[[134 117 138 131 121 123 122 142 138 133 121 123 137 122 138]
 [134 123 130 128 128 124 123 134 131 134 128 130 132 123 130]
 [132 136 115 121 141 126 127 119 117 133 140 143 122 124 117]
 [126 131 135 129 121 125 124 132 133 125 121 120 131 127 133]
 [122 141 124 124 130 126 126 119 122 122 130 130 122 129 122]
 [123 140 124 124 131 125 126 120 123 123 130 130 123 129 123]
 [131 127 130 127 128 125 124 132 130 132 128 129 130 124 129]
 [139 134 105 117 153 126 127 115 109 141 150 156 119 121 110]
 [128 137 121 124 135 126 126 121 122 128 134 134 124 126 122]
 [124 129 138 130 118 124 124 134 135 124 119 118 132 127 135]
 [132 124 132 128 127 124 123 134 132 133 127 128 132 123 131]
 [129 116 148 135 110 123 121 147 146 128 112 111 141 125 145]] >> 125

[[127 141 117 129 127 106 122 120 109]
 [129 121 136 128 126 141 129 133 139]
 [129 136 126 126 126 119 120 127 119]
 [123 137 122 131 138 133 129 143 144]
 [130 120 138 127 125 143 128 133 138]
 [127 130 127 127 134 131 129 133 135]
 [125 136 125 131 130 131 123 140 137]
 [129 123 128 126 130 128 134 123 126]] >> 123

[[132 126 134 132 125 126 126 130 129 126 131 124 132 128 124]
 [130 130 130 126 131 126 128 125 128 129 125 127 128 127 126]
 [123 128 125 124 132 127 134 130 129 126 125 129 132 126 127]
 [140 122 137 136 111 122 116 121 118 124 121 123 128 120 130]
 [121 130 124 122 137 128 138 132 130 127 127 130 131 127 126]
 [128 131 139 151 109 137 121 133 136 132 116 114 139 135 143]
 [131 128 131 129 129 128 127 127 128 130 123 125 129 127 128]] >> 127

[[130 133 114 127 123 134 130 135 130 148 131 126]
 [134 122 118 131 121 127 122 133 131 129 114 130]
 [124 135 124 129 132 123 129 121 130 153 131 126]
 [125 138 131 129 121 126 130 118 128 121 124 127]
 [117 129 113 123 139 128 129 128 124 150 116 126]
 [133 123 127 126 127 126 127 126 126 102 128 131]
 [127 135 123 132 128 136 125 119 125 115 134 129]
 [120 136 141 123 125 123 132 120 130 142 131 124]
 [134 132 118 129 129 136 125 133 130 101 122 129]
 [125 135 117 131 124 139 133 130 123 146 118 128]
 [121 135 130 126 130 130 127 129 126 143 115 131]] >> 115

[[133 142 114 126 136 149 127 128 136 136 131 129 136 117 124]
 [131 127 125 119 127 126 126 123 125 127 127 129 137 122 132]
 [131 131 123 120 129 128 124 119 128 129 134 134 121 120 130]
 [132 137 119 121 133 135 121 115 132 133 140 140 105 117 128]
 [128 126 130 126 127 123 125 123 127 127 132 133 125 128 129]
 [131 132 123 118 130 126 120 112 128 130 141 142 100 119 130]
 [131 141 118 131 136 147 127 129 137 136 133 131 131 122 123]
 [129 126 128 121 127 120 122 116 126 127 137 139 110 124 131]] >> 124

[[124 124 128 124 125 125 124 128 127 124 124 125 124]
 [124 124 127 128 127 126 123 123 127 123 124 128 127]
 [124 124 128 112 124 121 125 143 127 124 124 114 116]
 [124 124 127 129 126 126 123 123 127 124 124 128 128]
 [124 124 127 111 124 121 125 144 127 124 124 113 115]
 [124 124 127 121 126 124 123 131 127 123 124 122 122]
 [124 124 127 143 127 130 122 106 127 123 124 140 137]
 [124 124 128 123 125 124 124 130 127 124 124 123 123]
 [124 124 128 127 125 125 124 125 127 124 124 127 126]
 [123 124 127 116 126 123 124 137 127 124 124 118 119]
 [124 124 128 116 125 123 125 137 127 124 124 118 119]] >> 118

[[126 126 133 128 120 133 127 124 127 127 123 130 129]
 [136 152 137 144 130 134 130 131 142 153 128 152 148]
 [130 135 133 134 124 128 125 116 129 136 118 132 130]
 [136 145 143 141 125 143 135 135 142 140 128 150 150]
 [123 113 109 117 131 120 130 132 114 117 130 108 103]
 [128 122 123 127 135 124 122 121 123 136 135 124 123]
 [131 134 138 128 126 125 124 126 132 136 125 135 130]] >> 135
---
[128 109 156 122 140] result: 156, 156

[151 149 126 128 150] result: 126, 151

[124 134 148 140 115 150 152] result: 140, 152

[[117 100 131 114 141]
 [137 151 125 139 117]
 [120 108 131 118 137]] result: 125, 151

[133 127 128 154 127 128 131] result: 154, 154

[132 123 118 105 128] result: 118, 132

[[116 146 120 126 148 119 106]
 [116 105 129 135 108 150 122]
 [146 109 113 126 120 133 104]] result: 135, 150

[106 125 136 129 119] result: 136, 136

[129 157 130 154 117] result: 130, 157

[151 131 112 144 119] result: 112, 151
